Here is a tiny trained network, its code and every weight. The questions are about switching its units off for an input and a target symbol, where a switched-off unit gives its printed mean instead of its output.

import numpy as np


def w(rows, s, z=0):
    codes = np.array(rows[::2]) - 128.0
    scale = np.full(codes.shape[1], s)
    scale[-1] = z or s
    return codes * scale


def norm(h):
    return h / np.sqrt((h * h).mean(-1, keepdims=True) + 1e-5)


def f(y):
    return np.maximum(y, 0)


def softmax(a):
    e = np.exp(a - a.max(-1, keepdims=True))
    return e / e.sum(-1, keepdims=True)


def log_softmax(a):
    a = a - a.max(-1, keepdims=True)
    return a - np.log(np.exp(a).sum(-1, keepdims=True))


def net(x, mask):
    ids = ['αβγδεζηθξπτφω'.index(c) for c in x.split()]
    T = len(ids)
    res = E[ids] + P[:T]
    u = 0
    for l in range(3):
        q, k, v = (norm(res) @ M[l].T for M in (Q, K, V))
        z = softmax(np.where(np.tri(T) > 0, q @ k.T / 3**0.5, -1e9)) @ v
        res = res + np.where(mask[u], z, O[l][:, -1]) @ O[l][:, :-1]
        u += 1
        y = f(norm(res) @ A[l][:, :-1].T + A[l][:, -1])
        res = res + np.where(mask[u : u + 8], y, B[l][:, -1]) @ B[l][:, :-1]
        u += 8
    return log_softmax(norm(res)[-1] @ U[:, :-1].T + U[:, -1])


Q, K, V, O, A, B = {}, {}, {}, {}, {}, {}
E = w([
[60,84,57,25],'α',
[189,121,151,159],'β',
[66,167,160,179],'γ',
[112,144,121,190],'δ',
[160,90,102,228],'ε',
[222,150,205,114],'ζ',
[91,142,149,178],'η',
[88,127,179,164],'θ',
[74,163,234,178],'ξ',
[174,64,142,201],'π',
[176,202,206,105],'τ',
[215,166,254,79],'φ',
[216,82,150,173],'ω',
],0.0076)
P = w([
[212,169,91,12],'0',
[68,173,151,195],'1',
[44,199,160,208],'2',
[70,190,178,219],'3',
[77,173,176,226],'4',
[79,148,190,253],'5',
[127,139,204,234],'6',
],0.0046)
Q[0] = w([
[77,199,246,247],'L0H0',
[95,76,45,4],'L0H0',
[195,23,33,150],'L0H0',
],0.0041)
K[0] = w([
[253,129,29,38],'L0H0',
[201,15,227,139],'L0H0',
[124,152,195,148],'L0H0',
],0.0076)
V[0] = w([
[214,224,38,139],'L0H0',
[30,245,62,28],'L0H0',
[232,171,1,147],'L0H0',
],0.0048)
O[0] = w([
[181,116,97,178,252],'L0H0',
[142,74,255,140,200],'L0H0',
[179,55,169,174,183],'L0H0',
],0.0086,0.0024)
A[0] = w([
[254,160,126,113,170],'L0N0',
[119,138,7,59,192],'L0N1',
[86,202,135,107,146],'L0N2',
[189,184,155,190,109],'L0N3',
[156,92,90,94,90],'L0N4',
[164,139,207,133,114],'L0N5',
[175,111,110,134,3],'L0N6',
[127,120,67,215,206],'L0N7',
],0.0075,0.0026)
B[0] = w([
[56,133,165,185,193],'L0N0',
[94,3,228,112,143],'L0N1',
[110,51,157,224,174],'L0N2',
[92,108,143,110,254],'L0N3',
[77,214,113,78,133],'L0N4',
[129,51,42,98,225],'L0N5',
[122,172,100,98,134],'L0N6',
[135,128,230,39,236],'L0N7',
],0.005,0.0054)
Q[1] = w([
[102,78,249,189],'L1H0',
[98,73,120,173],'L1H0',
[139,186,96,56],'L1H0',
],0.014)
K[1] = w([
[133,121,55,8],'L1H0',
[98,132,157,64],'L1H0',
[160,138,187,215],'L1H0',
],0.013)
V[1] = w([
[98,37,63,83],'L1H0',
[158,125,82,248],'L1H0',
[208,99,93,135],'L1H0',
],0.011)
O[1] = w([
[2,27,174,28,148],'L1H0',
[82,57,27,240,3],'L1H0',
[199,116,81,193,111],'L1H0',
],0.0077,0.0038)
A[1] = w([
[167,75,164,141,142],'L1N0',
[73,143,32,170,219],'L1N1',
[75,59,68,167,161],'L1N2',
[180,109,101,208,206],'L1N3',
[137,134,177,2,125],'L1N4',
[156,113,66,137,121],'L1N5',
[140,164,186,195,150],'L1N6',
[100,181,119,110,2],'L1N7',
],0.011,0.0024)
B[1] = w([
[105,153,164,90,181],'L1N0',
[64,115,172,17,167],'L1N1',
[125,127,103,41,174],'L1N2',
[98,203,84,105,219],'L1N3',
[24,136,141,243,254],'L1N4',
[52,199,173,85,155],'L1N5',
[253,75,99,59,215],'L1N6',
[102,146,27,58,138],'L1N7',
],0.006,0.0084)
Q[2] = w([
[48,249,138,43],'L2H0',
[79,171,2,25],'L2H0',
[64,30,88,6],'L2H0',
],0.0067)
K[2] = w([
[151,118,200,158],'L2H0',
[141,97,184,142],'L2H0',
[243,157,117,172],'L2H0',
],0.011)
V[2] = w([
[206,97,37,254],'L2H0',
[224,209,177,100],'L2H0',
[217,68,166,239],'L2H0',
],0.0078)
O[2] = w([
[56,120,176,202,4],'L2H0',
[190,197,255,94,214],'L2H0',
[151,50,232,120,108],'L2H0',
],0.0055,0.0033)
A[2] = w([
[152,130,60,245,21],'L2N0',
[211,140,253,150,254],'L2N1',
[151,111,89,207,182],'L2N2',
[131,104,43,99,103],'L2N3',
[53,94,210,142,128],'L2N4',
[157,153,165,36,224],'L2N5',
[88,101,176,123,109],'L2N6',
[143,49,201,233,107],'L2N7',
],0.011,0.0028)
B[2] = w([
[84,127,230,110,161],'L2N0',
[105,82,6,69,250],'L2N1',
[109,136,184,213,158],'L2N2',
[160,140,103,81,144],'L2N3',
[190,41,139,109,194],'L2N4',
[2,100,206,227,216],'L2N5',
[156,69,167,172,168],'L2N6',
[179,202,99,122,167],'L2N7',
],0.0077,0.012)
U = w([
[49,69,206,104,59],'α',
[131,44,134,63,213],'β',
[171,75,97,114,185],'γ',
[167,85,152,233,156],'δ',
[169,189,195,43,99],'ε',
[162,223,83,187,241],'ζ',
[94,193,201,236,2],'η',
[200,160,116,76,219],'θ',
[79,102,48,40,32],'ξ',
[25,108,58,204,128],'π',
[29,249,163,86,73],'τ',
[89,187,29,75,145],'φ',
[101,133,134,112,46],'ω',
],0.013,0.0023)

Each question gives the input, a string of symbols that net reads in full, and the target symbol t.
The units are the heads (3 rows each of Q, K, V and O) and the neurons (one row each of A and B). Each row of codes is followed by its name. A weight is (code - 128) times the scale printed after its matrix; where a second scale follows, it is the last column's (O, A, B and U).
mask holds one flag per unit, layer by layer, with each layer's heads first. A switched-off unit (its flag False) gives its mean, the last column of its rows in O or B, instead of its output. The means were averaged over made-up inputs and are rounded, as every weight is.
A unit's drop is (log p(t) with every unit on - log p(t) with that unit switched off) / (log p(t) with every unit on - log p(t) with every unit switched off).
The circuit of an input: a set's keep is (log p(t) with only the set's units on - log p(t) with every unit switched off) / (log p(t) with every unit on - log p(t) with every unit switched off). Starting from the 12 units with the biggest drops (on a tie, the unit counted first), units are removed one at a time, each time the one whose removal leaves the highest keep (on an exact tie, the one counted first), for as long as the keep stays at least 0.8.
units of the circuit, in order: the units of the circuit, biggest drop first
unit that matters most: the unit with the biggest drop
k most important neurons: the k neurons with the biggest drops, biggest first
k most important neurons of layer l: the k neurons of layer l with the biggest drops, biggest first
drop when u is switched off: that unit's drop, to one decimal
input ε φ ζ ξ η θ, target π: unit that matters most : L0H0
input δ ξ γ ω, target δ: units of the circuit, in order : L0H0, L1H0
input β ξ ε, target η: 2 most important neurons of layer 2 : L2N0, L2N1
input ζ ε ω, target ζ: 2 most important neurons of layer 0 : L0N0, L0N7
input ε δ δ ε, target π: units of the circuit, in order : L1H0, L1N3
input ζ ξ θ ε, target ζ: units of the circuit, in order : L1H0, L0H0, L2N5, L1N3
input φ η ξ η θ ε ξ, target ε: 2 most important neurons : L0N0, L2N1
input δ ξ τ δ ω, target δ: units of the circuit, in order : L0H0, L2N7
input η ε θ π ε ε, target γ: 2 most important neurons of layer 2 : L2N5, L2N7
input β θ ξ, target η: 4 most important neurons : L0N0, L1N3, L0N5, L2N0
input τ β β, target θ: units of the circuit, in order : L1H0, L0H0, L1N4
input τ β ξ ε ξ θ δ, target θ: units of the circuit, in order : L1H0, L2N1
input η η τ θ γ ζ, target γ: 2 most important neurons of layer 0 : L0N7, L0N5
input ε π β, target π: units of the circuit, in order : L1H0
input ξ π δ φ τ, target τ: 2 most important neurons : L2N5, L0N2
input ζ θ ξ ξ, target ζ: 2 most important neurons : L0N0, L0N7
input β δ ξ ξ ε ζ, target η: 3 most important neurons : L0N0, L1N3, L2N0
input γ γ β ε φ, target β: 2 most important neurons : L2N1, L0N5
input γ ξ ε τ, target β: 2 most important neurons of layer 0 : L0N5, L0N7
input η π γ δ ε γ ζ, target γ: unit that matters most : L1N4
input γ δ γ β ξ, target β: 3 most important neurons : L2N1, L0N5, L0N7
input β ζ γ ω, target η: 2 most important neurons : L0N0, L1N3
input β β δ ε π γ ω, target η: 3 most important neurons : L0N0, L1N3, L0N5
input β ξ γ, target η: 4 most important neurons : L0N0, L0N5, L1N3, L2N1
input ε ξ ε ζ, target π: drop when L1N2 is switched off : 0.1
input ζ γ η ζ, target ζ: drop when L0H0 is switched off : 0.5
input δ δ ζ β, target δ: drop when L1H0 is switched off : 0.8
